Below is a small trained network, with its code and all its weights. Each question gives an input and a class and asks what happens when units are switched off, that is, made to give their printed mean instead of their output.

import numpy as np


def w(rows, s, z=0):
    codes = np.array(rows[::2]) - 128.0
    scale = np.full(codes.shape[1], s)
    scale[-1] = z or s
    return codes * scale


def f(y):
    return y / 2 * (1 + np.tanh(0.7978845608 * (y + 0.044715 * y**3)))


def log_softmax(a):
    a = a - a.max(-1, keepdims=True)
    return a - np.log(np.exp(a).sum(-1, keepdims=True))


def net(x, mask):
    res = np.array(x, float).reshape(1, 7) / 4 @ E
    y = f(res @ A[0][:, :-1].T + A[0][:, -1])
    res = res + np.where(mask, y, B[0][:, -1]) @ B[0][:, :-1]
    return log_softmax(res[-1] @ U[:, :-1].T + U[:, -1])


A, B = {}, {}
E = w([
[166,119,248,178,56,193,93,134,187,83,150,134],'x0',
[116,131,140,121,144,139,138,140,132,124,126,140],'x1',
[164,87,99,149,123,97,229,52,177,96,168,219],'x2',
[91,209,123,203,129,110,145,148,195,179,226,122],'x3',
[131,135,128,125,125,133,126,124,124,134,124,136],'x4',
[115,125,148,122,144,141,142,140,123,133,131,140],'x5',
[122,133,141,124,154,129,152,170,141,108,124,133],'x6',
],0.019)
A[0] = w([
[64,218,129,181,154,143,78,163,168,202,173,74,134],'N0',
[98,172,109,221,104,84,209,91,196,165,210,183,74],'N1',
[78,116,2,82,166,99,185,149,87,202,123,120,249],'N2',
[235,20,113,114,131,124,200,74,109,57,118,226,137],'N3',
[134,73,157,89,124,134,80,153,54,94,9,95,228],'N4',
[177,127,225,137,74,180,82,141,160,107,133,123,159],'N5',
[59,229,129,128,128,131,77,156,113,166,136,74,199],'N6',
],0.01,0.012)
B[0] = w([
[146,90,134,173,63,88,140,157,73,169,180,83,222],'N0',
[138,147,87,124,181,171,149,133,205,166,224,182,216],'N1',
[88,165,77,44,240,7,165,88,102,151,134,108,252],'N2',
[120,102,195,143,126,71,181,58,135,41,74,172,227],'N3',
[107,123,91,29,162,216,40,135,137,112,77,135,230],'N4',
[142,183,127,165,33,186,104,153,187,64,152,100,209],'N5',
[155,104,145,109,143,77,111,224,65,154,131,104,217],'N6',
],0.014,0.034)
U = w([
[75,120,69,50,193,157,94,160,95,171,69,128,243],'0',
[118,135,154,119,111,235,61,166,157,104,90,99,200],'1',
[111,117,154,136,159,53,144,177,80,238,150,88,152],'2',
[144,144,182,236,73,156,127,208,113,168,175,92,84],'3',
[87,110,136,119,175,60,187,69,105,103,54,178,105],'4',
[133,68,252,163,81,147,154,86,177,66,92,167,116],'5',
[94,180,99,122,196,102,174,102,185,177,211,177,2],'6',
[165,121,124,214,129,210,162,135,206,150,199,232,112],'7',
],0.012,0.0046)

Each question gives the input, the list of numbers given to net, and the class t.
The units are the neurons (one row each of A and B). Each row of codes is followed by its name. A weight is (code - 128) times the scale printed after its matrix; where a second scale follows, it is the last column's (A, B and U).
mask holds one flag per neuron, in row order. A switched-off neuron (its flag False) gives its mean, the last column of its row in B, instead of its output. The means were averaged over made-up inputs and are rounded, as every weight is.
A unit's drop is (log p(t) with every unit on - log p(t) with that unit switched off) / (log p(t) with every unit on - log p(t) with every unit switched off).
The circuit of an input: a set's keep is (log p(t) with only the set's units on - log p(t) with every unit switched off) / (log p(t) with every unit on - log p(t) with every unit switched off). Starting from all 7 units, units are removed one at a time, each time the one whose removal leaves the highest keep (on an exact tie, the one counted first), for as long as the keep stays at least 0.8.
circuit, biggest first: the units of the circuit, biggest drop first
most important unit: the unit with the biggest drop
k most important neurons: the k neurons with the biggest drops, biggest first
drop when u is switched off: that unit's drop, to one decimal
input [1,-4,0,-6,1,-5,0], class 1: circuit, biggest first -> N2
input [-6,2,0,2,0,1,-1], class 2: 2 most important neurons -> N4, N3
input [3,2,3,-5,-2,2,-1], class 5: 2 most important neurons -> N2, N3
input [-4,7,1,-1,-1,0,-3], class 4: 2 most important neurons -> N1, N4
input [-1,-2,-6,1,-5,0,-6], class 2: 2 most important neurons -> N0, N6
input [2,-7,2,7,7,4,5], class 7: 2 most important neurons -> N2, N1
input [8,7,-8,1,5,2,-7], class 3: 2 most important neurons -> N0, N6
input [4,7,-8,1,3,-2,6], class 3: 2 most important neurons -> N0, N6
input [-2,-3,1,-1,-7,7,8], class 4: 2 most important neurons -> N1, N4
input [1,4,-7,-8,-4,5,3], class 1: 2 most important neurons -> N2, N5
input [-5,0,2,-5,7,-8,7], class 4: drop when N3 is switched off -> 0.8
input [-3,5,-1,7,5,-2,1], class 2: drop when N0 is switched off -> 0.2
input [-8,-1,6,0,3,6,1], class 4: drop when N3 is switched off -> 3.9
input [4,-8,-7,-1,1,-2,-1], class 1: drop when N4 is switched off -> 0.6
input [3,0,6,-3,2,-2,1], class 5: most important unit -> N2
input [2,0,3,8,-3,0,-5], class 7: 2 most important neurons -> N2, N1
